Below is a small trained network, with its code and all its weights. Each question gives an input and a target symbol and asks what happens when units are switched off, that is, made to give their printed mean instead of their output.

import numpy as np


def w(rows, s, z=0):
    codes = np.array(rows[::2]) - 128.0
    scale = np.full(codes.shape[1], s)
    scale[-1] = z or s
    return codes * scale


def f(y):
    return y / 2 * (1 + np.tanh(0.7978845608 * (y + 0.044715 * y**3)))


def softmax(a):
    e = np.exp(a - a.max(-1, keepdims=True))
    return e / e.sum(-1, keepdims=True)


def log_softmax(a):
    a = a - a.max(-1, keepdims=True)
    return a - np.log(np.exp(a).sum(-1, keepdims=True))


def net(x, mask):
    ids = ['ΔΠαβηθλξστω'.index(c) for c in x.split()]
    T = len(ids)
    res = E[ids] + P[:T]
    u = 0
    for l in range(3):
        q, k, v = (res @ M[l].T for M in (Q, K, V))
        z = softmax(np.where(np.tri(T) > 0, q @ k.T / 4**0.5, -1e9)) @ v
        res = res + np.where(mask[u], z, O[l][:, -1]) @ O[l][:, :-1]
        u += 1
        y = f(res @ A[l][:, :-1].T + A[l][:, -1])
        res = res + np.where(mask[u : u + 4], y, B[l][:, -1]) @ B[l][:, :-1]
        u += 4
    return log_softmax(res[-1] @ U[:, :-1].T + U[:, -1])


Q, K, V, O, A, B = {}, {}, {}, {}, {}, {}
E = w([
[137,89,108,133,114,175,235],'Δ',
[75,94,142,123,27,165,144],'Π',
[171,7,22,126,172,169,124],'α',
[145,31,60,74,72,91,24],'β',
[174,86,71,116,120,78,191],'η',
[127,63,115,80,82,239,140],'θ',
[156,120,194,203,189,128,83],'λ',
[41,129,171,23,141,179,67],'ξ',
[32,164,189,83,97,99,121],'σ',
[53,126,136,151,119,66,186],'τ',
[74,175,161,59,138,37,140],'ω',
],0.014)
P = w([
[109,85,76,53,30,105,67],'0',
[136,131,139,56,46,97,133],'1',
[133,139,158,67,84,100,151],'2',
[135,143,177,83,123,98,162],'3',
[126,126,189,101,169,95,166],'4',
[131,126,195,125,208,93,162],'5',
[131,100,201,157,254,88,151],'6',
],0.0092)
Q[0] = w([
[218,166,91,99,184,117,57],'L0H0',
[106,157,197,183,120,100,115],'L0H0',
[140,155,93,103,121,2,141],'L0H0',
[203,88,136,165,118,122,217],'L0H0',
],0.026)
K[0] = w([
[185,117,130,54,201,104,115],'L0H0',
[46,169,159,146,163,97,143],'L0H0',
[149,143,89,118,121,4,115],'L0H0',
[137,110,64,153,139,130,211],'L0H0',
],0.029)
V[0] = w([
[57,109,102,133,2,163,89],'L0H0',
[203,169,141,60,83,191,120],'L0H0',
[147,76,157,92,165,170,129],'L0H0',
[123,90,173,232,202,159,167],'L0H0',
],0.0085)
O[0] = w([
[201,133,91,120,176,71,155,225],'L0H0',
[96,65,64,159,170,100,55,150],'L0H0',
[91,116,131,174,103,1,77,199],'L0H0',
[208,110,104,59,111,84,96,1],'L0H0',
],0.0085,0.0061)
A[0] = w([
[186,173,120,155,179,104,125,7],'L0N0',
[158,170,96,120,70,179,64,35],'L0N1',
[184,98,116,169,143,142,116,228],'L0N2',
[107,123,112,52,2,104,88,82],'L0N3',
],0.016,0.0022)
B[0] = w([
[97,103,122,108,109,181,73,115],'L0N0',
[193,136,156,119,89,36,69,108],'L0N1',
[53,210,191,139,97,141,161,253],'L0N2',
[165,46,128,40,138,254,184,202],'L0N3',
],0.0074,0.0046)
Q[1] = w([
[7,65,210,127,54,132,193],'L1H0',
[59,52,176,107,115,125,94],'L1H0',
[115,212,150,90,66,125,71],'L1H0',
[62,144,155,136,159,138,129],'L1H0',
],0.02)
K[1] = w([
[229,145,251,169,122,167,69],'L1H0',
[157,105,153,148,123,130,38],'L1H0',
[47,184,87,67,44,130,102],'L1H0',
[181,197,174,139,193,140,69],'L1H0',
],0.018)
V[1] = w([
[206,48,79,215,156,173,104],'L1H0',
[190,157,151,218,34,110,156],'L1H0',
[84,229,143,195,1,201,30],'L1H0',
[51,83,119,163,30,69,207],'L1H0',
],0.0075)
O[1] = w([
[105,200,216,88,157,141,168,88],'L1H0',
[80,78,124,55,220,121,97,36],'L1H0',
[202,95,139,55,188,127,192,2],'L1H0',
[85,160,141,161,92,134,2,235],'L1H0',
],0.0067,0.0059)
A[1] = w([
[107,146,33,160,188,130,174,104],'L1N0',
[144,74,92,154,123,108,83,53],'L1N1',
[188,92,32,159,108,154,172,35],'L1N2',
[140,140,91,58,8,197,91,4],'L1N3',
],0.013,0.0028)
B[1] = w([
[151,117,147,98,73,102,121,149],'L1N0',
[130,155,160,118,120,148,218,208],'L1N1',
[72,136,118,138,132,53,40,116],'L1N2',
[199,129,151,5,121,195,107,253],'L1N3',
],0.011,0.0043)
Q[2] = w([
[32,123,108,44,33,36,151],'L2H0',
[253,126,59,120,167,82,151],'L2H0',
[173,11,200,120,165,97,131],'L2H0',
[97,14,254,86,140,116,153],'L2H0',
],0.0084)
K[2] = w([
[41,223,236,62,148,143,194],'L2H0',
[94,116,163,187,85,50,54],'L2H0',
[139,44,252,72,223,21,153],'L2H0',
[128,64,254,75,225,88,221],'L2H0',
],0.0084)
V[2] = w([
[221,122,114,148,97,139,252],'L2H0',
[73,161,99,141,56,149,160],'L2H0',
[191,183,192,136,90,164,87],'L2H0',
[91,228,194,139,178,158,164],'L2H0',
],0.015)
O[2] = w([
[118,173,118,85,203,129,12,71],'L2H0',
[154,166,218,76,155,162,111,254],'L2H0',
[62,104,139,107,193,74,161,190],'L2H0',
[31,177,99,45,55,160,135,71],'L2H0',
],0.011,0.0099)
A[2] = w([
[39,206,154,244,142,66,115,253],'L2N0',
[25,204,124,249,135,63,110,21],'L2N1',
[198,148,89,180,123,179,56,126],'L2N2',
[142,102,61,88,181,102,113,120],'L2N3',
],0.017,0.005)
B[2] = w([
[101,124,67,189,91,87,14,248],'L2N0',
[158,144,169,64,143,191,251,200],'L2N1',
[203,100,96,34,166,120,83,125],'L2N2',
[111,183,179,195,164,140,125,151],'L2N3',
],0.011)
U = w([
[130,128,167,155,115,128,137,20],'Δ',
[124,118,169,154,115,130,143,4],'Π',
[157,110,253,132,137,146,190,254],'α',
[154,118,137,140,117,124,131,75],'β',
[149,124,142,148,124,127,138,70],'η',
[146,105,129,150,128,150,128,85],'θ',
[100,115,138,223,110,85,111,236],'λ',
[130,84,123,157,77,129,191,87],'ξ',
[100,114,135,117,105,127,140,91],'σ',
[113,164,142,145,156,149,133,94],'τ',
[104,124,128,111,93,139,139,79],'ω',
],0.0073,0.0059)

Each question gives the input, a string of symbols that net reads in full, and the target symbol t.
The units are the heads (4 rows each of Q, K, V and O) and the neurons (one row each of A and B). Each row of codes is followed by its name. A weight is (code - 128) times the scale printed after its matrix; where a second scale follows, it is the last column's (O, A, B and U).
mask holds one flag per unit, layer by layer, with each layer's heads first. A switched-off unit (its flag False) gives its mean, the last column of its rows in O or B, instead of its output. The means were averaged over made-up inputs and are rounded, as every weight is.
A unit's drop is (log p(t) with every unit on - log p(t) with that unit switched off) / (log p(t) with every unit on - log p(t) with every unit switched off).
The circuit of an input: a set's keep is (log p(t) with only the set's units on - log p(t) with every unit switched off) / (log p(t) with every unit on - log p(t) with every unit switched off). Starting from the 12 units with the biggest drops (on a tie, the unit counted first), units are removed one at a time, each time the one whose removal leaves the highest keep (on an exact tie, the one counted first), for as long as the keep stays at least 0.8.
circuit, biggest first: the units of the circuit, biggest drop first
most important unit: the unit with the biggest drop
k most important neurons: the k neurons with the biggest drops, biggest first
k most important neurons of layer l: the k neurons of layer l with the biggest drops, biggest first
drop of u: that unit's drop, to one decimal
input λ α τ α θ, target τ: circuit, biggest first	[L2H0 L0H0 L1H0 L2N3]
input η β τ η Δ η, target λ: circuit, biggest first	[L2N0 L1H0]
input β α β ξ λ, target ξ: most important unit	L0H0
input λ α θ, target λ: 2 most important neurons	[L1N2 L2N1]
input ξ Π σ Π, target λ: circuit, biggest first	[L0H0 L2N0 L1N3]
input α Δ σ Δ, target λ: circuit, biggest first	[L2N0 L1N3]
input α α λ Π ξ θ, target ξ: circuit, biggest first	[L2H0 L1H0 L0H0]
input α β Δ λ τ β Δ, target τ: circuit, biggest first	[L2H0 L1H0 L0H0 L2N3]
input Π λ α ξ β α, target ξ: 2 most important neurons	[L0N2 L1N0]
input ω η β β β, target λ: circuit, biggest first	[L2N0 L0H0 L1N3]
input α λ θ α ξ θ β, target ξ: circuit, biggest first	[L2H0 L1H0]
input η σ λ τ β α, target τ: circuit, biggest first	[L2H0 L0H0 L1H0 L2N3]
input ξ ξ λ ξ, target ξ: circuit, biggest first	[L2H0 L0H0]
input τ α τ, target λ: circuit, biggest first	[L2N0]
input η η α η τ β, target α: 2 most important neurons	[L0N3 L2N0]
input α η Δ ξ ξ, target λ: circuit, biggest first	[L1N3 L2N0]
input α β α α α λ, target λ: 2 most important neurons	[L2N0 L2N3]
input σ α ω ω, target λ: 3 most important neurons	[L1N3 L0N3 L2N0]
input σ λ σ ξ Π β τ, target τ: 2 most important neurons of layer 0	[L0N0 L0N2]
input Δ β α α τ λ, target τ: most important unit	L2H0
input θ ξ λ β τ Π η, target τ: 2 most important neurons	[L2N3 L0N0]
input λ α α Π ξ Π η, target ξ: 2 most important neurons	[L0N2 L1N1]
input λ β α β α θ, target θ: 2 most important neurons of layer 2	[L2N2 L2N1]
input ξ α α α, target λ: drop of L1N3	0.9
